Below is a small trained network, with its code and all its weights. Each question gives an input and a class and asks what happens when units are switched off, that is, made to give their printed mean instead of their output.

import numpy as np


def w(rows, s, z=0):
    codes = np.array(rows[::2]) - 128.0
    scale = np.full(codes.shape[1], s)
    scale[-1] = z or s
    return codes * scale


def f(y):
    return y / 2 * (1 + np.tanh(0.7978845608 * (y + 0.044715 * y**3)))


def log_softmax(a):
    a = a - a.max(-1, keepdims=True)
    return a - np.log(np.exp(a).sum(-1, keepdims=True))


def net(x, mask):
    res = np.array(x, float).reshape(1, 8) / 4 @ E
    y = f(res @ A[0][:, :-1].T + A[0][:, -1])
    res = res + np.where(mask, y, B[0][:, -1]) @ B[0][:, :-1]
    return log_softmax(res[-1] @ U[:, :-1].T + U[:, -1])


A, B = {}, {}
E = w([
[141,127,128,134,134,149,133,129,142,124,122],'x0',
[148,239,122,151,76,168,174,160,105,133,186],'x1',
[83,150,223,138,151,118,73,164,174,195,176],'x2',
[136,127,132,128,131,130,128,128,133,123,125],'x3',
[128,169,103,22,186,157,112,155,105,143,121],'x4',
[221,145,190,128,159,109,107,84,74,81,172],'x5',
[173,153,95,126,91,135,77,68,146,255,92],'x6',
[173,128,156,123,105,85,164,223,113,142,73],'x7',
],0.0079)
A[0] = w([
[100,125,148,125,150,127,158,153,132,81,133,58],'n0',
[147,111,81,130,95,155,120,116,96,76,96,57],'n1',
[170,148,104,144,111,134,102,88,157,180,97,4],'n2',
[93,119,137,143,146,140,135,158,123,69,141,37],'n3',
[194,138,193,90,156,131,82,110,64,119,143,91],'n4',
[174,141,118,126,119,96,135,93,156,194,112,63],'n5',
[195,109,155,113,110,68,156,202,92,133,61,211],'n6',
[96,152,185,139,135,125,71,165,173,139,151,33],'n7',
[132,113,72,146,117,140,148,115,76,90,97,18],'n8',
[145,54,134,140,190,89,88,85,136,138,88,164],'n9',
[87,115,135,148,162,119,156,156,133,73,153,32],'n10',
[148,239,123,167,40,195,180,129,112,140,196,228],'n11',
[99,119,90,139,164,171,116,51,129,101,180,150],'n12',
[83,130,149,118,137,103,158,137,116,79,143,24],'n13',
[101,131,180,135,145,134,96,157,165,153,182,29],'n14',
[26,136,96,100,89,177,134,161,199,138,96,195],'n15',
[201,145,172,151,172,112,114,66,107,105,157,180],'n16',
[150,118,58,100,85,120,154,102,102,97,124,67],'n17',
[117,78,167,254,49,98,184,83,161,130,130,10],'n18',
[115,163,109,12,194,156,152,148,116,159,106,57],'n19',
],0.0088,0.0036)
B[0] = w([
[162,128,147,46,62,121,87,110,93,178,127,155],'n0',
[137,177,125,196,168,100,79,133,152,174,54,166],'n1',
[182,154,195,1,47,137,100,91,48,199,87,154],'n2',
[184,150,153,85,63,151,98,65,39,206,111,155],'n3',
[139,50,64,177,76,70,174,116,132,110,141,203],'n4',
[150,162,131,61,75,155,134,123,82,117,91,158],'n5',
[23,169,113,122,85,199,75,133,228,112,201,251],'n6',
[214,163,95,209,151,77,82,206,141,168,83,162],'n7',
[216,173,111,171,160,130,83,170,123,150,110,162],'n8',
[48,59,165,107,190,140,150,181,78,137,84,213],'n9',
[162,132,140,54,67,151,102,79,39,183,85,163],'n10',
[57,46,145,106,205,149,140,167,82,130,89,255],'n11',
[72,172,125,112,70,180,86,177,224,131,186,192],'n12',
[201,174,152,75,79,163,90,93,78,192,69,149],'n13',
[189,186,90,181,142,103,65,171,128,147,44,158],'n14',
[156,73,75,175,65,88,198,113,95,131,151,223],'n15',
[113,78,54,162,68,128,176,130,132,144,138,225],'n16',
[190,152,137,212,198,97,33,150,160,117,56,173],'n17',
[160,192,231,78,195,84,200,59,199,92,190,196],'n18',
[196,176,131,96,207,85,208,56,184,83,204,202],'n19',
],0.0076,0.0081)
U = w([
[213,166,174,21,12,150,88,67,12,177,74,59],'0',
[195,187,180,94,226,54,219,46,164,93,176,145],'1',
[227,187,100,255,184,78,17,183,122,147,45,70],'2',
[114,115,116,141,110,149,149,128,122,135,127,254],'3',
[140,59,25,198,8,50,237,121,99,129,134,44],'4',
[98,134,129,124,131,143,129,132,103,114,117,242],'5',
[36,64,172,108,236,172,156,175,44,136,70,64],'6',
[40,194,105,121,42,214,35,140,202,108,178,88],'7',
],0.0076,0.0097)

Each question gives the input, the list of numbers given to net, and the class t.
The units are the neurons (one row each of A and B). Each row of codes is followed by its name. A weight is (code - 128) times the scale printed after its matrix; where a second scale follows, it is the last column's (A, B and U).
mask holds one flag per neuron, in row order. A switched-off neuron (its flag False) gives its mean, the last column of its row in B, instead of its output. The means were averaged over made-up inputs and are rounded, as every weight is.
A unit's drop is (log p(t) with every unit on - log p(t) with that unit switched off) / (log p(t) with every unit on - log p(t) with every unit switched off).
The circuit of an input: a set's keep is (log p(t) with only the set's units on - log p(t) with every unit switched off) / (log p(t) with every unit on - log p(t) with every unit switched off). Starting from the 12 units with the biggest drops (on a tie, the unit counted first), units are removed one at a time, each time the one whose removal leaves the highest keep (on an exact tie, the one counted first), for as long as the keep stays at least 0.8.
units of the circuit, in order: the units of the circuit, biggest drop first
most important unit: the unit with the biggest drop
k most important neurons: the k neurons with the biggest drops, biggest first
drop when u is switched off: that unit's drop, to one decimal
input [-1,8,-1,-7,-4,7,7,0], class 6: most important unit => n11
input [1,-4,6,5,2,6,-5,-2], class 2: units of the circuit, in order => n14, n7
input [4,1,-3,2,-7,6,-3,-8], class 7: 3 most important neurons => n12, n19, n16
input [5,-4,5,-2,2,-6,3,-4], class 4: 2 most important neurons => n15, n6
input [-6,5,-8,-3,-6,-8,-7,8], class 2: units of the circuit, in order => n17, n8
input [3,-7,-2,1,-4,8,2,1], class 4: 2 most important neurons => n16, n4
input [5,-7,3,5,0,-1,2,6], class 6: 2 most important neurons => n9, n12
input [-5,2,8,3,7,-1,-7,-7], class 2: units of the circuit, in order => n7, n14
input [2,-5,2,-6,-2,-6,-2,5], class 4: 3 most important neurons => n15, n11, n12
input [0,-1,5,-3,7,8,6,-1], class 4: 3 most important neurons => n4, n16, n18
input [-6,0,-1,2,-7,-7,-5,-4], class 1: 3 most important neurons => n18, n16, n4
input [2,-8,-2,-6,-5,-3,3,4], class 6: 2 most important neurons => n9, n19
input [0,8,-2,-5,6,2,-4,-1], class 6: 2 most important neurons => n11, n18
input [2,3,-1,7,-6,8,5,5], class 4: 3 most important neurons => n16, n4, n19
input [5,7,0,0,2,-6,-5,6], class 6: units of the circuit, in order => n11
input [-5,1,0,-5,4,-6,-3,-4], class 4: 2 most important neurons => n15, n6
input [6,0,-6,-8,3,0,8,-8], class 0: 2 most important neurons => n2, n6
input [4,-3,6,-2,4,7,-8,2], class 0: drop when n2 is switched off => 0.0
input [1,-5,-6,3,-8,-3,6,-6], class 1: drop when n6 is switched off => 0.1
input [2,-6,-1,-2,-6,-1,-2,-6], class 1: drop when n19 is switched off => -0.3
input [8,3,8,-2,-2,7,1,5], class 2: units of the circuit, in order => n7
